Below is a small trained network, with its code and all its weights. Each question gives an input and a target symbol and asks what happens when units are switched off, that is, made to give their printed mean instead of their output.

import numpy as np


def w(rows, s, z=0):
    codes = np.array(rows[::2]) - 128.0
    scale = np.full(codes.shape[1], s)
    scale[-1] = z or s
    return codes * scale


def f(y):
    return y / 2 * (1 + np.tanh(0.7978845608 * (y + 0.044715 * y**3)))


def softmax(a):
    e = np.exp(a - a.max(-1, keepdims=True))
    return e / e.sum(-1, keepdims=True)


def log_softmax(a):
    a = a - a.max(-1, keepdims=True)
    return a - np.log(np.exp(a).sum(-1, keepdims=True))


def net(x, mask):
    ids = ['αβηθλμξπσφψω'.index(c) for c in x.split()]
    T = len(ids)
    res = E[ids] + P[:T]
    q, k, v = (res @ M[0].T for M in (Q, K, V))
    z = softmax(np.where(np.tri(T) > 0, q @ k.T / 4**0.5, -1e9)) @ v
    res = res + np.where(mask[0], z, O[0][:, -1]) @ O[0][:, :-1]
    y = f(res @ A[0][:, :-1].T + A[0][:, -1])
    res = res + np.where(mask[1:9], y, B[0][:, -1]) @ B[0][:, :-1]
    return log_softmax(res[-1] @ U[:, :-1].T + U[:, -1])


Q, K, V, O, A, B = {}, {}, {}, {}, {}, {}
E = w([
[152,39,171,254],'α',
[150,160,194,96],'β',
[102,86,223,113],'η',
[211,175,152,172],'θ',
[237,66,199,137],'λ',
[156,112,174,166],'μ',
[235,210,140,144],'ξ',
[215,169,195,65],'π',
[126,31,200,234],'σ',
[128,215,172,127],'φ',
[46,172,249,4],'ψ',
[21,201,158,225],'ω',
],0.012)
P = w([
[151,205,254,159],'0',
[167,83,137,40],'1',
[193,91,144,89],'2',
[83,130,37,200],'3',
[133,167,73,160],'4',
[163,138,117,165],'5',
[181,179,123,148],'6',
[201,189,143,166],'7',
[201,186,181,143],'8',
[201,191,205,185],'9',
[200,159,216,140],'10',
[204,143,246,141],'11',
],0.0057)
Q[0] = w([
[181,179,166,117],'H0',
[127,67,3,74],'H0',
[154,135,207,142],'H0',
[104,169,114,144],'H0',
],0.011)
K[0] = w([
[117,120,167,180],'H0',
[93,86,2,100],'H0',
[134,216,181,214],'H0',
[152,68,76,160],'H0',
],0.0098)
V[0] = w([
[243,179,109,84],'H0',
[123,169,130,126],'H0',
[100,248,101,193],'H0',
[198,85,95,228],'H0',
],0.012)
O[0] = w([
[167,124,51,33,250],'H0',
[134,108,100,142,187],'H0',
[11,134,25,195,254],'H0',
[73,8,159,82,141],'H0',
],0.013,0.0042)
A[0] = w([
[226,124,105,17,74],'N0',
[156,50,94,254,114],'N1',
[113,164,165,117,155],'N2',
[75,100,52,101,159],'N3',
[174,77,148,202,1],'N4',
[18,204,172,31,145],'N5',
[210,29,110,89,202],'N6',
[147,163,76,116,215],'N7',
],0.0079,0.0044)
B[0] = w([
[98,162,135,124,254],'N0',
[127,192,140,82,205],'N1',
[254,45,124,128,144],'N2',
[133,71,204,70,208],'N3',
[140,105,68,93,127],'N4',
[209,121,62,170,181],'N5',
[126,200,144,93,250],'N6',
[80,76,127,168,231],'N7',
],0.0083,0.0061)
U = w([
[146,109,218,98,159],'α',
[152,173,53,105,221],'β',
[190,166,255,118,54],'η',
[102,58,73,9,45],'θ',
[135,239,179,28,118],'λ',
[254,200,111,187,17],'μ',
[96,59,77,11,20],'ξ',
[249,199,44,105,231],'π',
[178,72,249,129,53],'σ',
[99,119,90,201,254],'φ',
[247,187,159,173,63],'ψ',
[99,241,62,55,118],'ω',
],0.0055,0.0039)

Each question gives the input, a string of symbols that net reads in full, and the target symbol t.
The units are the heads (4 rows each of Q, K, V and O) and the neurons (one row each of A and B). Each row of codes is followed by its name. A weight is (code - 128) times the scale printed after its matrix; where a second scale follows, it is the last column's (O, A, B and U).
mask holds one flag per unit, heads first, then neurons. A switched-off unit (its flag False) gives its mean, the last column of its rows in O or B, instead of its output. The means were averaged over made-up inputs and are rounded, as every weight is.
A unit's drop is (log p(t) with every unit on - log p(t) with that unit switched off) / (log p(t) with every unit on - log p(t) with every unit switched off).
The circuit of an input: a set's keep is (log p(t) with only the set's units on - log p(t) with every unit switched off) / (log p(t) with every unit on - log p(t) with every unit switched off). Starting from all 9 units, units are removed one at a time, each time the one whose removal leaves the highest keep (on an exact tie, the one counted first), for as long as the keep stays at least 0.8.
circuit, biggest first: the units of the circuit, biggest drop first
k most important neurons: the k neurons with the biggest drops, biggest first
drop when u is switched off: that unit's drop, to one decimal
input θ ξ α, target θ: circuit, biggest first -> H0
input λ π φ, target λ: circuit, biggest first -> H0, N6
input ξ π φ ξ η, target θ: circuit, biggest first -> H0, N3
input π μ π, target λ: circuit, biggest first -> H0, N0, N6
input π β ω π μ β ξ ψ, target π: 2 most important neurons -> N5, N2
input λ π β λ β, target λ: circuit, biggest first -> H0, N6
input ξ φ μ, target θ: circuit, biggest first -> H0, N3
input η λ φ β η φ ψ, target π: circuit, biggest first -> N5, N2
input λ λ β π η λ λ ξ θ, target λ: circuit, biggest first -> H0, N6, N0
input λ π φ ψ η σ ξ ψ η ξ λ, target λ: 3 most important neurons -> N6, N0, N5
input φ λ ψ ω π η λ ω θ, target φ: 2 most important neurons -> N6, N7
input ω η ξ φ ξ η θ φ ψ, target φ: drop when N0 is switched off -> 0.0
input λ β η, target λ: drop when N6 is switched off -> 0.4
input σ σ σ, target σ: drop when H0 is switched off -> 1.3
input ξ ψ ξ β σ α π ξ ξ ξ η, target ξ: drop when N3 is switched off -> 0.2
input α β η, target σ: circuit, biggest first -> H0
